Below are the code and all the weights of a small trained network. Each question names an input and a target symbol and asks about switching units off, where a switched-off unit gives its printed mean instead of its output.

import numpy as np


def w(rows, s, z=0):
    codes = np.array(rows[::2]) - 128.0
    scale = np.full(codes.shape[1], s)
    scale[-1] = z or s
    return codes * scale


def norm(h):
    return h / np.sqrt((h * h).mean(-1, keepdims=True) + 1e-5)


def f(y):
    return np.maximum(y, 0)


def softmax(a):
    e = np.exp(a - a.max(-1, keepdims=True))
    return e / e.sum(-1, keepdims=True)


def log_softmax(a):
    a = a - a.max(-1, keepdims=True)
    return a - np.log(np.exp(a).sum(-1, keepdims=True))


def net(x, mask):
    ids = ['ΔΣΦΨβλω'.index(c) for c in x.split()]
    T = len(ids)
    res = E[ids] + P[:T]
    q, k, v = (norm(res) @ M[0].T for M in (Q, K, V))
    z = softmax(np.where(np.tri(T) > 0, q @ k.T / 2**0.5, -1e9)) @ v
    res = res + np.where(mask[0], z, O[0][:, -1]) @ O[0][:, :-1]
    y = f(norm(res) @ A[0][:, :-1].T + A[0][:, -1])
    res = res + np.where(mask[1:17], y, B[0][:, -1]) @ B[0][:, :-1]
    return log_softmax(norm(res)[-1] @ U[:, :-1].T + U[:, -1])


Q, K, V, O, A, B = {}, {}, {}, {}, {}, {}
E = w([
[3,72,196,95,205],'Δ',
[132,165,69,166,138],'Σ',
[125,187,123,180,181],'Φ',
[98,166,131,106,110],'Ψ',
[186,125,74,67,114],'β',
[167,89,77,43,128],'λ',
[143,125,137,114,61],'ω',
],0.018)
P = w([
[126,90,89,107,158],'0',
[169,112,188,140,164],'1',
[138,216,178,195,121],'2',
[166,99,17,96,63],'3',
[147,112,188,117,153],'4',
[127,215,177,194,116],'5',
[159,105,15,95,73],'6',
[138,110,184,110,153],'7',
[121,214,173,183,114],'8',
[32,1,145,102,173],'9',
],0.011)
Q[0] = w([
[181,117,255,106,106],'h1',
[139,129,65,66,75],'h1',
],0.011)
K[0] = w([
[235,82,222,81,40],'h1',
[116,142,117,2,153],'h1',
],0.007)
V[0] = w([
[253,102,195,75,255],'h1',
[99,169,92,219,107],'h1',
],0.0068)
O[0] = w([
[39,142,126,32,102,252],'h1',
[45,101,52,1,104,165],'h1',
],0.0088,0.0015)
A[0] = w([
[72,161,118,58,131,183],'n1',
[158,72,92,80,178,251],'n2',
[86,208,71,152,151,181],'n3',
[98,127,122,141,255,74],'n4',
[125,192,85,136,160,211],'n5',
[43,61,116,133,107,160],'n6',
[85,107,191,84,220,136],'n7',
[109,128,153,124,129,136],'n8',
[95,62,126,174,136,191],'n9',
[57,179,127,162,121,143],'n10',
[102,115,127,71,105,136],'n11',
[132,189,155,111,233,86],'n12',
[80,110,51,97,158,192],'n13',
[207,49,141,115,113,171],'n14',
[130,41,124,115,160,156],'n15',
[174,121,92,102,112,137],'n16',
],0.012,0.0022)
B[0] = w([
[133,112,131,148,89,233],'n1',
[88,168,188,149,167,217],'n2',
[177,86,148,97,102,255],'n3',
[127,104,108,79,101,210],'n4',
[135,115,106,68,133,234],'n5',
[76,72,240,125,187,184],'n6',
[241,196,98,134,138,221],'n7',
[196,122,75,131,194,152],'n8',
[116,152,254,47,155,158],'n9',
[95,75,179,172,95,209],'n10',
[54,83,127,189,128,177],'n11',
[56,92,125,161,160,212],'n12',
[121,151,156,210,134,240],'n13',
[77,84,37,143,73,185],'n14',
[223,151,177,127,100,172],'n15',
[101,185,151,90,126,191],'n16',
],0.0074,0.0076)
U = w([
[113,155,109,92,170,254],'Δ',
[5,90,104,152,123,39],'Σ',
[189,41,85,86,166,130],'Φ',
[141,228,154,190,106,130],'Ψ',
[51,202,132,38,115,9],'β',
[189,167,152,37,116,153],'λ',
[165,80,114,150,87,212],'ω',
],0.014,0.0033)

Each question gives the input, a string of symbols that net reads in full, and the target symbol t.
The units are the heads (2 rows each of Q, K, V and O) and the neurons (one row each of A and B). Each row of codes is followed by its name. A weight is (code - 128) times the scale printed after its matrix; where a second scale follows, it is the last column's (O, A, B and U).
mask holds one flag per unit, heads first, then neurons. A switched-off unit (its flag False) gives its mean, the last column of its rows in O or B, instead of its output. The means were averaged over made-up inputs and are rounded, as every weight is.
A unit's drop is (log p(t) with every unit on - log p(t) with that unit switched off) / (log p(t) with every unit on - log p(t) with every unit switched off).
The circuit of an input: a set's keep is (log p(t) with only the set's units on - log p(t) with every unit switched off) / (log p(t) with every unit on - log p(t) with every unit switched off). Starting from the 12 units with the biggest drops (on a tie, the unit counted first), units are removed one at a time, each time the one whose removal leaves the highest keep (on an exact tie, the one counted first), for as long as the keep stays at least 0.8.
circuit, biggest first: the units of the circuit, biggest drop first
unit that matters most: the unit with the biggest drop
top k neurons: the k neurons with the biggest drops, biggest first
drop when u is switched off: that unit's drop, to one decimal
input Φ Ψ λ β Φ β ω, target Σ: top 3 neurons -> (n7, n11, n3)
input Φ Σ λ ω λ, target λ: top 4 neurons -> (n15, n13, n2, n7)
input Φ Ψ Φ β Σ Δ Ψ, target Σ: circuit, biggest first -> (n11)
input Φ Φ Σ Φ, target Σ: top 2 neurons -> (n7, n13)
input Ψ Φ Σ λ ω Ψ ω Σ λ, target β: top 2 neurons -> (n7, n16)
input Ψ Φ ω Φ λ, target λ: top 3 neurons -> (n15, n13, n2)
input β ω λ Ψ Δ Φ Δ Ψ, target Ψ: top 2 neurons -> (n7, n3)
input Φ Ψ β Φ Φ λ Ψ Φ, target Φ: top 3 neurons -> (n7, n12, n4)
input ω Ψ ω Ψ Φ Φ Σ Σ Ψ, target ω: top 2 neurons -> (n10, n3)
input Φ Σ Φ Ψ, target Σ: top 3 neurons -> (n11, n7, n13)
input λ β Φ, target Σ: top 2 neurons -> (n12, n10)
input Φ Φ Φ ω, target Σ: drop when n11 is switched off -> 0.2
input Ψ λ β λ Ψ Σ, target ω: drop when n3 is switched off -> 0.3
input Δ λ ω Δ λ Σ Ψ, target λ: drop when n16 is switched off -> 0.2
input Φ Σ Σ Ψ Φ, target Φ: drop when n2 is switched off -> 0.0
input Φ Δ Φ Ψ Ψ, target Ψ: unit that matters most -> n3
